Below is a small trained network, with its code and all its weights. Each question gives an input and a class and asks what happens when units are switched off, that is, made to give their printed mean instead of their output.

import numpy as np


def w(rows, s, z=0):
    codes = np.array(rows[::2]) - 128.0
    scale = np.full(codes.shape[1], s)
    scale[-1] = z or s
    return codes * scale


def f(y):
    return np.maximum(y, 0)


def log_softmax(a):
    a = a - a.max(-1, keepdims=True)
    return a - np.log(np.exp(a).sum(-1, keepdims=True))


def net(x, mask):
    res = np.array(x, float).reshape(1, 4) / 4 @ E
    y = f(res @ A[0][:, :-1].T + A[0][:, -1])
    res = res + np.where(mask, y, B[0][:, -1]) @ B[0][:, :-1]
    return log_softmax(res[-1] @ U[:, :-1].T + U[:, -1])


A, B = {}, {}
E = w([
[205,95,119],'x0',
[170,58,1],'x1',
[83,200,11],'x2',
[160,188,111],'x3',
],0.0091)
A[0] = w([
[78,144,244,228],'n1',
[78,171,146,145],'n2',
[120,168,77,206],'n3',
[208,108,93,254],'n4',
[3,147,118,202],'n5',
[80,138,91,143],'n6',
],0.018,0.0058)
B[0] = w([
[85,167,211,252],'n1',
[93,246,100,173],'n2',
[131,155,57,186],'n3',
[212,100,96,197],'n4',
[21,114,101,201],'n5',
[69,107,14,167],'n6',
],0.013,0.018)
U = w([
[163,60,206,254],'0',
[253,129,111,167],'1',
[113,110,90,86],'2',
[119,161,156,19],'3',
],0.019,0.0031)

Each question gives the input, the list of numbers given to net, and the class t.
The units are the neurons (one row each of A and B). Each row of codes is followed by its name. A weight is (code - 128) times the scale printed after its matrix; where a second scale follows, it is the last column's (A, B and U).
mask holds one flag per neuron, in row order. A switched-off neuron (its flag False) gives its mean, the last column of its row in B, instead of its output. The means were averaged over made-up inputs and are rounded, as every weight is.
A unit's drop is (log p(t) with every unit on - log p(t) with that unit switched off) / (log p(t) with every unit on - log p(t) with every unit switched off).
The circuit of an input: a set's keep is (log p(t) with only the set's units on - log p(t) with every unit switched off) / (log p(t) with every unit on - log p(t) with every unit switched off). Starting from all 6 units, units are removed one at a time, each time the one whose removal leaves the highest keep (on an exact tie, the one counted first), for as long as the keep stays at least 0.8.
units of the circuit, in order: the units of the circuit, biggest drop first
unit that matters most: the unit with the biggest drop
top k neurons: the k neurons with the biggest drops, biggest first
drop when u is switched off: that unit's drop, to one decimal
input [-4,3,-5,2], class 0: units of the circuit, in order	[n3, n2]
input [0,7,2,-5], class 1: units of the circuit, in order	[n5, n4]
input [-1,-7,8,1], class 2: top 2 neurons	[n6, n5]
input [4,0,4,2], class 1: unit that matters most	n5
input [-5,7,-3,-4], class 1: units of the circuit, in order	[n5, n1, n4]
input [8,-2,-8,8], class 1: top 2 neurons	[n4, n5]
input [-1,3,-8,4], class 0: top 3 neurons	[n3, n2, n6]
input [8,-6,-3,6], class 0: units of the circuit, in order	[n2, n3]
input [2,1,3,3], class 1: drop when n5 is switched off	0.3
input [2,-2,-4,-4], class 0: drop when n2 is switched off	0.2
input [6,-6,-5,-3], class 0: drop when n2 is switched off	0.4
input [3,4,1,5], class 1: drop when n4 is switched off	0.0
